Below are the code and all the weights of a small trained network. Each question names an input and a class and asks about switching units off, where a switched-off unit gives its printed mean instead of its output.

import numpy as np


def w(rows, s, z=0):
    codes = np.array(rows[::2]) - 128.0
    scale = np.full(codes.shape[1], s)
    scale[-1] = z or s
    return codes * scale


def f(y):
    return y / 2 * (1 + np.tanh(0.7978845608 * (y + 0.044715 * y**3)))


def log_softmax(a):
    a = a - a.max(-1, keepdims=True)
    return a - np.log(np.exp(a).sum(-1, keepdims=True))


def net(x, mask):
    res = np.array(x, float).reshape(1, 4) / 4 @ E
    y = f(res @ A[0][:, :-1].T + A[0][:, -1])
    res = res + np.where(mask, y, B[0][:, -1]) @ B[0][:, :-1]
    return log_softmax(res[-1] @ U[:, :-1].T + U[:, -1])


A, B = {}, {}
E = w([
[145,39,69,60,95,50,152],'x0',
[125,83,106,81,130,76,110],'x1',
[254,115,42,187,253,150,99],'x2',
[102,195,115,111,188,95,205],'x3',
],0.0087)
A[0] = w([
[187,71,42,92,149,71,146,174],'n1',
[138,191,150,233,152,250,134,245],'n2',
[159,176,73,173,254,151,145,184],'n3',
[45,196,194,134,91,149,163,246],'n4',
[195,47,64,126,135,114,63,252],'n5',
[128,115,177,172,101,206,54,233],'n6',
],0.0078,0.003)
B[0] = w([
[157,64,37,152,128,109,254,225],'n1',
[175,223,194,236,156,180,139,248],'n2',
[224,202,142,103,254,26,105,254],'n3',
[98,167,202,123,86,155,214,238],'n4',
[171,34,40,148,122,141,90,232],'n5',
[123,112,159,159,109,190,38,195],'n6',
],0.0076,0.0089)
U = w([
[123,70,125,134,87,167,42,130],'0',
[24,133,160,9,56,78,190,252],'1',
[114,161,168,186,103,196,145,39],'2',
[149,59,54,138,128,117,165,91],'3',
[163,177,130,145,203,96,121,110],'4',
],0.011,0.0036)

Each question gives the input, the list of numbers given to net, and the class t.
The units are the neurons (one row each of A and B). Each row of codes is followed by its name. A weight is (code - 128) times the scale printed after its matrix; where a second scale follows, it is the last column's (A, B and U).
mask holds one flag per neuron, in row order. A switched-off neuron (its flag False) gives its mean, the last column of its row in B, instead of its output. The means were averaged over made-up inputs and are rounded, as every weight is.
A unit's drop is (log p(t) with every unit on - log p(t) with that unit switched off) / (log p(t) with every unit on - log p(t) with every unit switched off).
The circuit of an input: a set's keep is (log p(t) with only the set's units on - log p(t) with every unit switched off) / (log p(t) with every unit on - log p(t) with every unit switched off). Starting from all 6 units, units are removed one at a time, each time the one whose removal leaves the highest keep (on an exact tie, the one counted first), for as long as the keep stays at least 0.8.
units of the circuit, in order: the units of the circuit, biggest drop first
k most important neurons: the k neurons with the biggest drops, biggest first
drop when u is switched off: that unit's drop, to one decimal
input [4,5,0,8], class 3: 2 most important neurons : [n1; n4]
input [7,-6,-1,4], class 1: units of the circuit, in order : [n5; n2]
input [6,-6,-4,-4], class 1: units of the circuit, in order : [n2; n5]
input [6,-4,6,4], class 3: units of the circuit, in order : [n1]
input [2,-6,2,-3], class 0: units of the circuit, in order : [n3; n4; n1]
input [-5,4,0,-6], class 0: 4 most important neurons : [n4; n6; n3; n1]
input [5,-8,-1,6], class 1: units of the circuit, in order : [n2; n5]
input [4,0,0,8], class 1: 4 most important neurons : [n2; n5; n3; n6]
input [1,-4,-6,-8], class 1: 3 most important neurons : [n2; n5; n4]
input [3,-7,4,-6], class 0: 2 most important neurons : [n6; n5]
input [5,-6,-4,-5], class 1: 2 most important neurons : [n2; n5]
input [3,-2,-1,4], class 1: drop when n4 is switched off : 0.0
input [-4,3,-2,5], class 1: drop when n5 is switched off : 0.1
input [1,7,-2,8], class 1: drop when n1 is switched off : 0.0
